Each row has a name. Each question is about the rows just above it.

[126  95  86  81 120 121 143 129 121  40 128 138 177 131 121 130 151  53
 152 131 105 134 124 112 140 147 136 116 141 185 159 126 134 113 172 147
 161 163 178 126  86 146 112 107 142 162  88 149 135 117  86 197 163 104
 198 131] : V
[115 125 169 125 154 154 119 104 162 175 119 129 159  89  88 106  96 185
 169 137 139 125 183 115 116  98 120 113 109 150 171 155 127 141 124 135
 108 103 106 163  98 100  85  92 130 105 111 152 154 134  69 171 122 127
 117 115] : D
[126  95  86  81 120 121 143 129 121  40 128 138 177 131 147 120 151  53
 152 131 105 134 124 112 140 147 136 116 141 185 159 126 134 113 172 147
 161 163 178 131  86 146 112 107 142 162 122 149 135 117  86 197  81 104
 198 131] : X
[110  80 125 123 132 132  97 126 117  94 133 156 174  96 114 115 123 136
 202 110 146 141 173 166 122  98 125 149 147 136 184 114  89 130 141 162
 118 131  81 130 111 106 131  83 146 105  94 139 169 123  35 140 152 117
 117 130] : K
[124 158 146 171 115 113 115 142 103 180 133 129  70 145 132 147 117 162
  81 117 150 129  96 166 114 116 124 145 134  58  79 112 117 137 103 104
 101 117  92 103 181 118 172 172 123 112 137  95 110 126 201  40 169 152
  69 133] : J
[105 164 152 108 132 115 141 120 121 170 118 140 123 134 117 125  93 113
  77 144 126 122  96 118 105 122 128 127 129 146 113 155 153 129 164  97
 115 137 167 131 116 113 109 160 132 150 130 136 112 108 195 162  67 129
 168 117] : Y
[167  80  78 118 113 132 151 135 144  13 136 107 153 133 174 144 193  75
 150 119 105 153 136 118 153 150 139 138 138 178 156 110 127 125 108 157
 141 157 139 154 108 172 107  80 124 157 132 147 114 151  58 162 146 118
 157 133] : R
[ 71 137 166 110 118  92 119 126  99 132 124 176 138 121 134 147  87 105
 102 114 150 165  96 188  69  70 132 123 177 157 165 130 119 140 172  94
  35 169 106 162 108  85 109 128 150 170  93 149 114  92 161 171  88 137
 168 123] : M
The next 2 entries after [ 35 140 152 117]: => [117 130]
Give the next 2 entries after [118 105 122 128 127]. => [129 146]
Which row holds [124 158 146 171 115 113 115 142 103 180 133 129  70 145 132 147 117 162
  81 117 150 129  96 166 114 116 124 145 134  58  79 112 117 137 103 104
 101 117  92 103 181 118 172 172 123 112 137  95 110 126 201  40 169 152
  69 133]? => J

[184 136 120 106 106 109 172 170 172 164 115 167] = L
[ 42 164  53 183  35  38 165 147 162 165  49 166] = T
[106 147 116  98 103 102 190 184 189 178 103 187] = G
[200  92 190 200 201 201  76  86  73  77 199  72] = H
[ 76 155  77  81  77  79 148 136 150 155  75 152] = C
[189 200 201 201  90  92 202 192 200 193  94 202] = A
[114 136 120 106 201 109 181 170 172 164 115 167] = U
The next 2 entries after [190 200 201 201]: => [76 86]
Which value is in both H and U? => [201]
The one value in L and T: => [164]

[135 116 120 111 109 120 103 139 147] -> N
[154 126 111 109 110 136 114 127 170] -> E
[ 65 115 143 140 136  94 135 146  35] -> W
[156 146 100 140 139 149 139  28 162] -> F
[ 93 125 143 141 143 116 144 136  73] -> Q
Shared by E and Q: => [136]
Give the next 2 entries after [143 140]. => [136  94]

[133  48  93  34 115 143  56 224] -> gigub
[164 163 140 133  58 179  79 210] -> lig
[174 221 149  79 106 223 220  79] -> zekav
[ 67  52  78 106  61 224 164  43] -> puseg
[ 47 211  67 189  77 139 168 161] -> megov
[ 73 136 177 127 113 199 223  38] -> Lifak
[ 47 211  67 189  77 139 100 173] -> daras
[140  66  98 204 102 204 111 130] -> zalu
[124 187 213 106 172  61 215 164] -> Megi
[ 47 211  67 189  77 139 100 195] -> vaka
What are the next 2 entries after [106 172  61]? => [215 164]
Give the next 2 entries after [177 127 113 199]. => [223  38]
Shared by lig and Megi: => [164]
The one value in zekav and Lifak: => [223]

[125 180 137  82] = Nazeg
[195  57 161 179] = Vom
[ 65 237 103  45] = togar
[184  17 145 216] = geto
[204  52 166 182] = Fere
[ 64 236 103  45] = zet
[183  53 146 188] = nakem
Whose row is [184  17 145 216]? => geto
The row with [ 65 237 103  45] is => togar

[235 245 188  63 118 242] : B
[242 187  63  63 186 188] : S
[235 245  70  63 118 242] : P
Whose row is [235 245 188  63 118 242]? => B
The next 2 entries after [245  70  63]: => [118 242]

[138 120 110 167 123  90  74 101  70  59 141 118 193 162 204 182 105 152
 176  62 177 123  88 160  75  97 135  94] -> vas
[106 159 122 142 167 170 236 148 165 157  97 134  87  56 124 138 105 120
 124 186  65 112 154 125 227 119 105 135] -> lek
[187 133  78 167 123 130  94 140  82 157 114 151 235 109 193 149  94  99
 146  46 164 134  96 137  97 131 113  63] -> girit
[130 107 122 179 116  77 134 164 153 120 141  85  44 214 101 158 182 120
 131 139 152 145 117 183  53  75 150 165] -> dup
[ 98 113 129 154 101 211 114 148 141 169 132 159 129 109 181 160  62  36
 176 139 102  96 117 195 162 142  61  84] -> notu
[122 152 135  68 145 184 114  85 105 145 123 167 214  39 158 182  73 131
 124 124 102 112 132  79 205 187 159  94] -> sebe
Give the next 2 entries after [122 152]. => [135  68]
Which row holds [122 152 135  68 145 184 114  85 105 145 123 167 214  39 158 182  73 131
 124 124 102 112 132  79 205 187 159  94]? => sebe

